Below are the code and all the weights of a small trained network. Each question names an input and a class and asks about switching units off, where a switched-off unit gives its printed mean instead of its output.

import numpy as np


def w(rows, s, z=0):
    codes = np.array(rows[::2]) - 128.0
    scale = np.full(codes.shape[1], s)
    scale[-1] = z or s
    return codes * scale


def f(y):
    return y / 2 * (1 + np.tanh(0.7978845608 * (y + 0.044715 * y**3)))


def log_softmax(a):
    a = a - a.max(-1, keepdims=True)
    return a - np.log(np.exp(a).sum(-1, keepdims=True))


def net(x, mask):
    res = np.array(x, float).reshape(1, 3) / 4 @ E
    y = f(res @ A[0][:, :-1].T + A[0][:, -1])
    res = res + np.where(mask, y, B[0][:, -1]) @ B[0][:, :-1]
    return log_softmax(res[-1] @ U[:, :-1].T + U[:, -1])


A, B = {}, {}
E = w([
[202,127,126,184,176,111,69,89],'x0',
[161,169,174,120,105,119,220,92],'x1',
[107,95,164,136,250,95,140,152],'x2',
],0.015)
A[0] = w([
[188,43,185,104,207,68,148,136,110],'n1',
[213,79,122,234,117,73,102,125,156],'n2',
[203,222,205,136,151,147,249,107,123],'n3',
[223,215,63,111,39,254,119,75,127],'n4',
[166,193,101,63,52,95,67,114,41],'n5',
[74,39,62,118,147,170,97,198,83],'n6',
[71,174,227,115,206,47,180,191,142],'n7',
[118,78,71,128,155,186,68,180,73],'n8',
[194,111,125,200,111,83,93,86,73],'n9',
[2,80,167,30,62,117,164,200,88],'n10',
[118,53,4,165,133,169,83,184,90],'n11',
[192,132,126,141,138,67,69,72,92],'n12',
[140,97,165,83,209,76,134,126,39],'n13',
[221,85,158,154,29,165,115,160,253],'n14',
[197,133,213,179,122,58,74,115,84],'n15',
[138,172,157,131,140,141,179,58,119],'n16',
],0.0083,0.008)
B[0] = w([
[31,44,135,184,129,96,112,107,206],'n1',
[163,194,174,18,113,102,108,155,209],'n2',
[202,109,37,138,44,230,48,124,244],'n3',
[45,115,182,203,143,128,17,164,246],'n4',
[40,77,182,254,58,90,198,116,167],'n5',
[220,69,130,166,104,142,108,129,180],'n6',
[93,27,177,144,122,127,68,105,229],'n7',
[180,90,104,169,56,216,171,116,172],'n8',
[172,200,221,130,24,54,207,171,173],'n9',
[178,252,205,37,40,62,96,184,222],'n10',
[200,114,117,170,91,219,142,92,190],'n11',
[155,230,203,62,41,115,165,164,179],'n12',
[81,67,175,170,57,110,166,128,169],'n13',
[16,77,74,99,166,118,7,133,230],'n14',
[192,91,189,118,67,76,104,147,180],'n15',
[214,107,82,171,124,201,120,120,177],'n16',
],0.0079,0.013)
U = w([
[146,171,200,77,77,83,141,198,118],'0',
[33,73,166,181,102,118,121,137,85],'1',
[180,111,95,147,90,247,127,131,95],'2',
[98,108,111,66,165,133,80,130,251],'3',
[107,156,88,105,152,109,156,87,104],'4',
[118,164,119,117,135,116,173,132,104],'5',
],0.013,0.017)

Each question gives the input, the list of numbers given to net, and the class t.
The units are the neurons (one row each of A and B). Each row of codes is followed by its name. A weight is (code - 128) times the scale printed after its matrix; where a second scale follows, it is the last column's (A, B and U).
mask holds one flag per neuron, in row order. A switched-off neuron (its flag False) gives its mean, the last column of its row in B, instead of its output. The means were averaged over made-up inputs and are rounded, as every weight is.
A unit's drop is (log p(t) with every unit on - log p(t) with that unit switched off) / (log p(t) with every unit on - log p(t) with every unit switched off).
The circuit of an input: a set's keep is (log p(t) with only the set's units on - log p(t) with every unit switched off) / (log p(t) with every unit on - log p(t) with every unit switched off). Starting from the 12 units with the biggest drops (on a tie, the unit counted first), units are removed one at a time, each time the one whose removal leaves the highest keep (on an exact tie, the one counted first), for as long as the keep stays at least 0.8.
circuit, biggest first: the units of the circuit, biggest drop first
unit that matters most: the unit with the biggest drop
top k neurons: the k neurons with the biggest drops, biggest first
drop when u is switched off: that unit's drop, to one decimal
input [1,6,-6], class 1: top 4 neurons -> [n4 n14 n5 n11]
input [2,5,-3], class 2: circuit, biggest first -> [n3]
input [1,4,3], class 2: top 3 neurons -> [n3 n4 n14]
input [-1,3,2], class 3: circuit, biggest first -> [n5 n9]
input [-3,3,2], class 3: circuit, biggest first -> [n9 n5]
input [6,7,4], class 2: top 3 neurons -> [n3 n10 n16]
input [-5,-1,5], class 0: top 3 neurons -> [n10 n14 n4]
input [-6,-4,-7], class 1: top 3 neurons -> [n4 n5 n14]
input [2,7,7], class 1: top 4 neurons -> [n1 n7 n13 n11]
input [-2,1,3], class 3: top 2 neurons -> [n4 n5]
input [-6,7,3], class 2: top 2 neurons -> [n3 n16]
input [-5,-5,-7], class 1: top 2 neurons -> [n5 n4]
input [-1,6,7], class 1: top 2 neurons -> [n1 n7]
input [-1,-2,0], class 3: unit that matters most -> n3
input [-6,-2,4], class 0: drop when n10 is switched off -> 1.2
input [2,1,1], class 3: drop when n9 is switched off -> 0.1
input [-6,6,-7], class 1: drop when n2 is switched off -> 0.2
